Below are the code and all the weights of a small trained network. Each question names an input and a class and asks about switching units off, where a switched-off unit gives its printed mean instead of its output.

import numpy as np


def w(rows, s, z=0):
    codes = np.array(rows[::2]) - 128.0
    scale = np.full(codes.shape[1], s)
    scale[-1] = z or s
    return codes * scale


def norm(h):
    return h / np.sqrt((h * h).mean(-1, keepdims=True) + 1e-5)


def f(y):
    return y / 2 * (1 + np.tanh(0.7978845608 * (y + 0.044715 * y**3)))


def log_softmax(a):
    a = a - a.max(-1, keepdims=True)
    return a - np.log(np.exp(a).sum(-1, keepdims=True))


def net(x, mask):
    res = np.array(x, float).reshape(1, 6) / 4 @ E
    u = 0
    for l in range(3):
        y = f(norm(res) @ A[l][:, :-1].T + A[l][:, -1])
        res = res + np.where(mask[u : u + 5], y, B[l][:, -1]) @ B[l][:, :-1]
        u += 5
    return log_softmax(norm(res)[-1] @ U[:, :-1].T + U[:, -1])


A, B = {}, {}
E = w([
[164,55,17,89,223,131,159,160,69],'x0',
[134,132,124,130,128,128,128,125,127],'x1',
[173,100,191,52,122,234,175,137,182],'x2',
[131,129,125,130,128,131,127,127,132],'x3',
[138,138,117,123,128,126,127,124,133],'x4',
[157,205,121,117,79,98,211,254,121],'x5',
],0.0098)
A[0] = w([
[156,179,98,95,124,92,183,238,110,2],'L0N1',
[119,249,178,135,55,104,163,199,147,95],'L0N2',
[100,167,107,207,119,39,99,136,85,211],'L0N3',
[97,119,49,193,147,32,87,112,97,131],'L0N4',
[108,178,206,149,77,110,75,59,174,152],'L0N5',
],0.016,0.0066)
B[0] = w([
[49,136,109,200,92,236,140,93,190,214],'L0N1',
[215,128,158,79,149,10,96,164,100,247],'L0N2',
[128,59,42,150,83,2,191,96,212,221],'L0N3',
[92,194,213,172,176,146,46,148,5,220],'L0N4',
[79,138,85,171,109,213,165,135,156,248],'L0N5',
],0.014,0.017)
A[1] = w([
[212,166,252,56,115,115,106,142,77,43],'L1N1',
[161,48,117,68,218,116,94,82,41,65],'L1N2',
[127,110,16,190,128,115,159,114,82,115],'L1N3',
[155,95,112,63,147,241,172,139,140,121],'L1N4',
[164,24,84,35,207,103,111,83,120,8],'L1N5',
],0.016,0.0017)
B[1] = w([
[87,239,115,71,131,174,69,122,216,219],'L1N1',
[180,109,111,107,171,89,134,143,64,203],'L1N2',
[67,90,121,117,144,141,128,129,130,255],'L1N3',
[220,85,127,134,97,117,189,119,94,246],'L1N4',
[122,121,18,5,162,145,128,94,163,172],'L1N5',
],0.016,0.01)
A[2] = w([
[83,127,69,217,130,199,163,175,148,139],'L2N1',
[199,154,196,105,77,252,210,193,176,168],'L2N2',
[117,123,250,88,110,136,101,139,151,155],'L2N3',
[26,113,86,134,174,159,107,133,113,125],'L2N4',
[5,119,115,179,135,92,139,135,128,3],'L2N5',
],0.017,0.0017)
B[2] = w([
[72,109,60,158,150,135,117,109,136,249],'L2N1',
[147,98,249,143,84,123,154,83,52,250],'L2N2',
[81,131,112,76,131,146,105,132,160,147],'L2N3',
[123,173,147,149,129,170,122,179,183,203],'L2N4',
[165,134,114,69,122,219,135,124,172,232],'L2N5',
],0.018,0.017)
U = w([
[52,136,63,179,132,174,122,127,192,250],'0',
[145,76,169,143,78,167,199,65,99,214],'1',
[115,168,137,142,214,112,58,158,57,55],'2',
[191,102,72,44,175,124,153,110,92,114],'3',
[144,117,96,136,107,4,138,147,180,67],'4',
[144,199,185,57,98,123,108,122,174,39],'5',
],0.014,0.0016)

Each question gives the input, the list of numbers given to net, and the class t.
The units are the neurons (one row each of A and B). Each row of codes is followed by its name. A weight is (code - 128) times the scale printed after its matrix; where a second scale follows, it is the last column's (A, B and U).
mask holds one flag per neuron, layer by layer. A switched-off neuron (its flag False) gives its mean, the last column of its row in B, instead of its output. The means were averaged over made-up inputs and are rounded, as every weight is.
A unit's drop is (log p(t) with every unit on - log p(t) with that unit switched off) / (log p(t) with every unit on - log p(t) with every unit switched off).
The circuit of an input: a set's keep is (log p(t) with only the set's units on - log p(t) with every unit switched off) / (log p(t) with every unit on - log p(t) with every unit switched off). Starting from the 12 units with the biggest drops (on a tie, the unit counted first), units are removed one at a time, each time the one whose removal leaves the highest keep (on an exact tie, the one counted first), for as long as the keep stays at least 0.8.
units of the circuit, in order: the units of the circuit, biggest drop first
most important unit: the unit with the biggest drop
k most important neurons: the k neurons with the biggest drops, biggest first
top k neurons in layer l: the k neurons of layer l with the biggest drops, biggest first
input [-1,1,2,3,8,4], class 5: most important unit	L0N2
input [7,8,-1,-4,6,-5], class 2: 2 most important neurons	L0N4, L0N3
input [1,3,6,2,-7,-1], class 3: units of the circuit, in order	L0N1, L1N5
input [0,-2,2,-2,-5,8], class 5: top 2 neurons in layer 1	L1N1, L1N4
input [-5,-3,-4,7,5,1], class 4: 3 most important neurons	L0N2, L0N3, L0N1
input [2,-6,-8,-2,-5,-8], class 2: top 2 neurons in layer 0	L0N4, L0N1
input [0,-7,-7,8,-4,8], class 4: 2 most important neurons	L0N2, L0N3
input [1,4,5,-2,2,-8], class 3: top 3 neurons in layer 0	L0N1, L0N5, L0N4
input [-8,-2,-3,3,-8,1], class 4: 2 most important neurons	L0N2, L0N1
input [2,-8,1,7,5,-2], class 3: top 4 neurons in layer 0	L0N1, L0N5, L0N4, L0N3
input [-8,8,1,3,-6,8], class 5: units of the circuit, in order	L0N2, L1N1
input [-4,2,8,-3,2,2], class 5: 3 most important neurons	L1N1, L0N2, L0N1
input [-1,-5,2,5,1,2], class 5: top 2 neurons in layer 0	L0N2, L0N3
input [-5,7,-5,7,5,8], class 4: most important neuron	L0N2
input [5,0,-3,-1,-2,-3], class 2: top 3 neurons in layer 0	L0N4, L0N5, L0N1
input [-2,-5,-7,5,0,5], class 4: 2 most important neurons	L0N3, L0N2
input [-2,-7,1,4,7,2], class 5: top 2 neurons in layer 0	L0N2, L0N3
input [4,6,-8,-1,5,-5], class 2: 3 most important neurons	L0N4, L0N5, L0N1
input [-2,-7,-8,-8,-7,2], class 4: top 2 neurons in layer 0	L0N3, L0N1
input [-2,-3,4,1,-1,4], class 5: 2 most important neurons	L0N2, L0N3
input [4,-3,-7,-3,8,-5], class 2: 2 most important neurons	L0N4, L0N5
input [-6,-2,6,2,-7,1], class 5: units of the circuit, in order	L0N2
input [5,2,8,5,-6,-8], class 3: 3 most important neurons	L0N5, L0N1, L1N5
input [-3,1,-8,-4,-3,1], class 4: 2 most important neurons	L0N3, L0N1
